Here is a tiny trained network, its code and every weight. The questions are about switching its units off for an input and a target symbol, where a switched-off unit gives its printed mean instead of its output.

import numpy as np


def w(rows, s, z=0):
    codes = np.array(rows[::2]) - 128.0
    scale = np.full(codes.shape[1], s)
    scale[-1] = z or s
    return codes * scale


def f(y):
    return y / 2 * (1 + np.tanh(0.7978845608 * (y + 0.044715 * y**3)))


def softmax(a):
    e = np.exp(a - a.max(-1, keepdims=True))
    return e / e.sum(-1, keepdims=True)


def log_softmax(a):
    a = a - a.max(-1, keepdims=True)
    return a - np.log(np.exp(a).sum(-1, keepdims=True))


def net(x, mask):
    ids = ['βγδεηθλμπστφψω'.index(c) for c in x.split()]
    T = len(ids)
    res = E[ids] + P[:T]
    r = res
    for j in range(3):
        rows = slice(4 * j, 4 * j + 4)
        q, k, v = (r @ M[0][rows].T for M in (Q, K, V))
        z = softmax(np.where(np.tri(T) > 0, q @ k.T / 4**0.5, -1e9)) @ v
        o = O[0][rows]
        res = res + np.where(mask[j], z, o[:, -1]) @ o[:, :-1]
    y = f(res @ A[0][:, :-1].T + A[0][:, -1])
    res = res + np.where(mask[3:15], y, B[0][:, -1]) @ B[0][:, :-1]
    return log_softmax(res[-1] @ U[:, :-1].T + U[:, -1])


Q, K, V, O, A, B = {}, {}, {}, {}, {}, {}
E = w([
[169,54,107],'β',
[212,104,93],'γ',
[160,113,147],'δ',
[190,156,173],'ε',
[231,99,241],'η',
[32,205,173],'θ',
[148,111,214],'λ',
[137,101,176],'μ',
[108,92,214],'π',
[220,250,149],'σ',
[161,174,208],'τ',
[36,173,54],'φ',
[164,116,124],'ψ',
[81,172,52],'ω',
],0.016)
P = w([
[187,2,151],'0',
[150,159,84],'1',
[128,100,115],'2',
[125,76,128],'3',
[103,179,82],'4',
[102,106,93],'5',
[157,249,103],'6',
],0.0061)
Q[0] = w([
[90,130,177],'h1',
[230,51,231],'h1',
[132,164,236],'h1',
[60,145,96],'h1',
[155,173,105],'h2',
[119,141,55],'h2',
[82,59,176],'h2',
[155,9,171],'h2',
[50,149,32],'h3',
[167,137,159],'h3',
[85,174,223],'h3',
[175,209,248],'h3',
],0.011)
K[0] = w([
[138,142,84],'h1',
[169,90,171],'h1',
[128,113,140],'h1',
[84,176,115],'h1',
[143,139,122],'h2',
[6,149,102],'h2',
[139,102,120],'h2',
[122,101,160],'h2',
[109,135,211],'h3',
[27,109,103],'h3',
[77,171,182],'h3',
[134,169,126],'h3',
],0.013)
V[0] = w([
[173,65,176],'h1',
[61,111,175],'h1',
[64,99,162],'h1',
[136,9,139],'h1',
[145,122,203],'h2',
[96,97,136],'h2',
[145,61,157],'h2',
[155,91,197],'h2',
[141,194,145],'h3',
[153,166,113],'h3',
[145,156,120],'h3',
[153,164,198],'h3',
],0.014)
O[0] = w([
[160,154,99,254],'h1',
[140,191,66,61],'h1',
[86,254,91,62],'h1',
[127,123,59,196],'h1',
[119,158,190,172],'h2',
[95,139,153,59],'h2',
[192,180,111,126],'h2',
[198,166,91,170],'h2',
[149,145,119,167],'h3',
[118,97,129,176],'h3',
[126,114,106,162],'h3',
[173,130,105,196],'h3',
],0.0097,0.003)
A[0] = w([
[112,237,124,212],'n1',
[44,118,173,103],'n2',
[172,109,152,148],'n3',
[111,173,188,252],'n4',
[219,138,124,50],'n5',
[182,130,180,198],'n6',
[147,88,90,86],'n7',
[202,134,69,84],'n8',
[175,188,142,152],'n9',
[97,71,42,176],'n10',
[152,186,9,118],'n11',
[199,34,163,114],'n12',
],0.011,0.004)
B[0] = w([
[134,95,12,196],'n1',
[224,251,56,198],'n2',
[127,74,204,194],'n3',
[101,33,1,174],'n4',
[137,152,151,255],'n5',
[81,69,169,229],'n6',
[146,141,86,152],'n7',
[77,207,126,247],'n8',
[57,99,195,223],'n9',
[36,228,228,193],'n10',
[21,94,105,220],'n11',
[230,88,139,247],'n12',
],0.0056,0.0094)
U = w([
[172,129,117,153],'β',
[159,149,123,137],'γ',
[175,73,142,5],'δ',
[82,11,105,55],'ε',
[203,205,202,112],'η',
[184,132,15,55],'θ',
[156,89,114,79],'λ',
[94,13,102,252],'μ',
[230,117,92,251],'π',
[175,149,86,158],'σ',
[169,149,153,152],'τ',
[125,214,157,39],'φ',
[160,117,124,77],'ψ',
[125,151,155,239],'ω',
],0.012,0.0036)

Each question gives the input, a string of symbols that net reads in full, and the target symbol t.
The units are the heads (4 rows each of Q, K, V and O) and the neurons (one row each of A and B). Each row of codes is followed by its name. A weight is (code - 128) times the scale printed after its matrix; where a second scale follows, it is the last column's (O, A, B and U).
mask holds one flag per unit, heads first, then neurons. A switched-off unit (its flag False) gives its mean, the last column of its rows in O or B, instead of its output. The means were averaged over made-up inputs and are rounded, as every weight is.
A unit's drop is (log p(t) with every unit on - log p(t) with that unit switched off) / (log p(t) with every unit on - log p(t) with every unit switched off).
The circuit of an input: a set's keep is (log p(t) with only the set's units on - log p(t) with every unit switched off) / (log p(t) with every unit on - log p(t) with every unit switched off). Starting from the 12 units with the biggest drops (on a tie, the unit counted first), units are removed one at a time, each time the one whose removal leaves the highest keep (on an exact tie, the one counted first), for as long as the keep stays at least 0.8.
circuit, biggest first: the units of the circuit, biggest drop first
most important unit: the unit with the biggest drop
k most important neurons: the k neurons with the biggest drops, biggest first
which heads matter: for each layer, one digit per head in row order, 1 if its drop is at least 0.15 and else 0, layers parted by /
drop of u: that unit's drop, to one decimal
input ε φ η μ θ, target θ: most important unit => n2
input π ε μ σ, target θ: circuit, biggest first => [h1 n1]
input π μ ε, target θ: 2 most important neurons => [n1 n10]
input σ σ π, target δ: which heads matter => 101
input π δ φ, target φ: which heads matter => 010
input γ ε σ, target π: circuit, biggest first => [h1 h3]
input γ ω ε, target π: circuit, biggest first => [h1 n12]
input σ τ ω φ ε φ π, target μ: which heads matter => 000
input γ ε γ ε, target π: 2 most important neurons => [n12 n10]
input γ β β, target π: 4 most important neurons => [n12 n9 n7 n6]
input π σ π, target θ: circuit, biggest first => [h1 n1]
input γ η ψ ψ, target π: which heads matter => 100
input γ θ λ ω φ, target φ: circuit, biggest first => [h2 n2 n10]
input σ γ μ, target δ: which heads matter => 100
input γ γ σ π, target π: most important unit => h2
input σ φ ε, target δ: 2 most important neurons => [n12 n11]
input σ ψ φ γ, target δ: drop of n9 => 0.1
input γ σ π, target π: drop of h2 => 0.2
input φ φ τ, target μ: drop of n4 => 0.6
input φ φ β ε γ, target μ: most important neuron => [n2]
